[[40.7, 16.4, 24.3, 26.0, 18.1, -1.9, 52.9, 26.0, 38.2, -23.8, 58.6, 25.9, 26.8, 32.1], [30.6, 25.1, 29.1, 41.5, 19.2, 36.8, 31.2, 32.2, 29.1, 36.9, 24.6, 30.5, 28.2, 23.4], [22.2, -1.4, 32.6, 34.5, 31.8, 38.5, 34.7, 31.7, 34.2, 39.6, 27.9, 29.2, 32.2, 23.4], [28.5, 55.2, 27.6, 26.0, 44.3, 48.7, 23.4, 28.1, 32.5, 30.2, 40.0, 34.5, 25.1, 11.1], [20.3, -13.0, 54.5, 6.5, 16.5, -158.7, 0.5, 26.5, -13.3, -198.1, 292.6, 4.6, -15.3, 80.2], [32.1, 72.0, 34.9, 18.3, 31.4, 25.4, 29.6, 25.8, 28.4, 105.9, 3.2, 30.6, 10.6, 21.1], [18.8, -15.9, 33.5, 37.0, 42.2, 42.3, 36.8, 32.1, 36.3, 44.2, 23.9, 28.9, 33.1, 20.0], [31.0, 46.9, 31.9, 24.9, 23.3, 27.9, 29.8, 28.2, 29.4, 60.0, 20.1, 30.1, 22.2, 26.8], [34.0, 2.6, 24.7, 107.8, 24.0, 78.6, 38.5, 44.8, 23.0, 80.9, -7.8, 34.9, 17.2, -17.7], [21.5, -4.7, 32.6, 35.2, 36.3, 39.3, 35.2, 31.7, 34.9, 42.0, 27.5, 29.1, 32.6, 22.4], [43.4, 11.5, 23.1, 25.2, 36.9, -11.1, 57.6, 25.1, 40.4, -36.6, 64.7, 25.0, 26.1, 32.8], [38.0, -25.5, 19.7, 183.8, 11.4, 125.1, 47.8, 59.2, 16.1, 131.3, -48.2, 40.1, 4.7, -66.1], [12.1, -43.3, 35.6, 40.9, 26.7, 50.4, 40.0, 33.6, 40.0, 52.9, 20.3, 28.2, 35.6, 13.5], [37.3, 177.0, 46.9, -11.0, 25.2, 11.2, 27.4, 16.2, 25.1, 284.1, -56.9, 31.6, -35.2, 0.4], [29.5, 26.7, 31.4, 28.0, 39.1, 19.8, 28.1, 29.7, 27.5, 16.8, 44.4, 28.4, 27.5, 33.8]]
The entry just right of 18.8 is -15.9
The entry just left of 18.1 is 26.0
The entry just right of 30.1 is 22.2
The entry just right of 44.4 is 28.4
The largest entry: 292.6
Give the entry just right of 24.0.
Answer: 78.6
The entry just left of -17.7 -> 17.2
The entry just left of 31.6: -56.9
Give the entry just left of the smallest entry.
Answer: -13.3

Read these off the matrix that follows.
1) Give the entry just left of 15.48.
2) Give the entry just left of the centre entry.
3) Give the median of all entries.
[[10.42, -13.88, -23.97, -13.92, 7.87, -0.37, 3.61, 19.87, 2.15, 13.75, -0.27], [-13.58, 7.94, 5.72, 8.87, 5.36, -6.79, -11.91, -11.58, 2.91, -0.78, -13.41], [6.80, -4.47, -17.16, -9.20, 5.71, -8.03, 15.48, 13.79, -10.47, 7.59, 7.21]]
1) -8.03
2) 5.36
3) 2.15

Read these off the table that follows.
1) Give the fourth entry from the end, reading row by row.
2) Give the entry in the top-left corner.
3) Give the bottom entry of the column that holds the largest entry.
4) Give the top-right entry.
5) Give the 3rd entry on the diagonal from the top-right corner.
6) Give the smallest entry in the last row.
7) Give the last entry, reading row by row.
8) Give the entry just left of the centre entry.
3  4  3  7  4  5  4  7  4  4  4
5  6  6  4  5  4  5  4  2  5  4
4  5  3  5  3  2  5  5  5  1  4
5  3  3  5  3  4  4  5  8  4  4
4  5  4  5  3  2  5  5  4  2  2
7  6  4  4  4  4  5  2  3  4  4
3  4  5  4  7  5  4  5  3  5  6
4  3  3  4  5  6  1  4  4  4  5
6  7  4  4  4  4  5  2  3  4  4
5  7  5  4  5  4  5  3  2  5  3
3  5  5  2  5  4  4  4  3  5  6
1) 4
2) 3
3) 3
4) 4
5) 5
6) 2
7) 6
8) 4

Questions about the array below. Indices start at 0.
1) Find the entry in row 1 and column 2.
2) Find the entry just right of the smallest entry.
3) Find the entry directly above the largest entry.
4) Find the entry at row 0, column 2.
5) Find the entry directly below the largest entry.
6) Find the bottom entry of the column that holds the largest entry.
7) Find the entry in the top-left corner.
8) Find the entry at row 2, column 0.
-74	74	-74	74	73	73	-73	73	77	77	-77
69	-69	69	-70	-68	-67	68	-68	-71	-74	73
79	-78	79	-79	-78	-78	78	-78	-81	-82	82
-67	66	-67	67	66	65	-65	65	69	72	-70
-72	72	-73	73	71	71	-71	71	75	76	-76
74	-73	74	-74	-73	-73	73	-73	-76	-77	77
-73	73	-73	74	72	72	-72	72	76	78	-77
-78	78	-78	78	78	77	-77	77	81	81	-81
-73	73	-74	73	73	72	-72	72	76	77	-76
76	-75	76	-76	-75	-74	75	-74	-78	-79	79
1) 69
2) 82
3) 73
4) -74
5) -70
6) 79
7) -74
8) 79
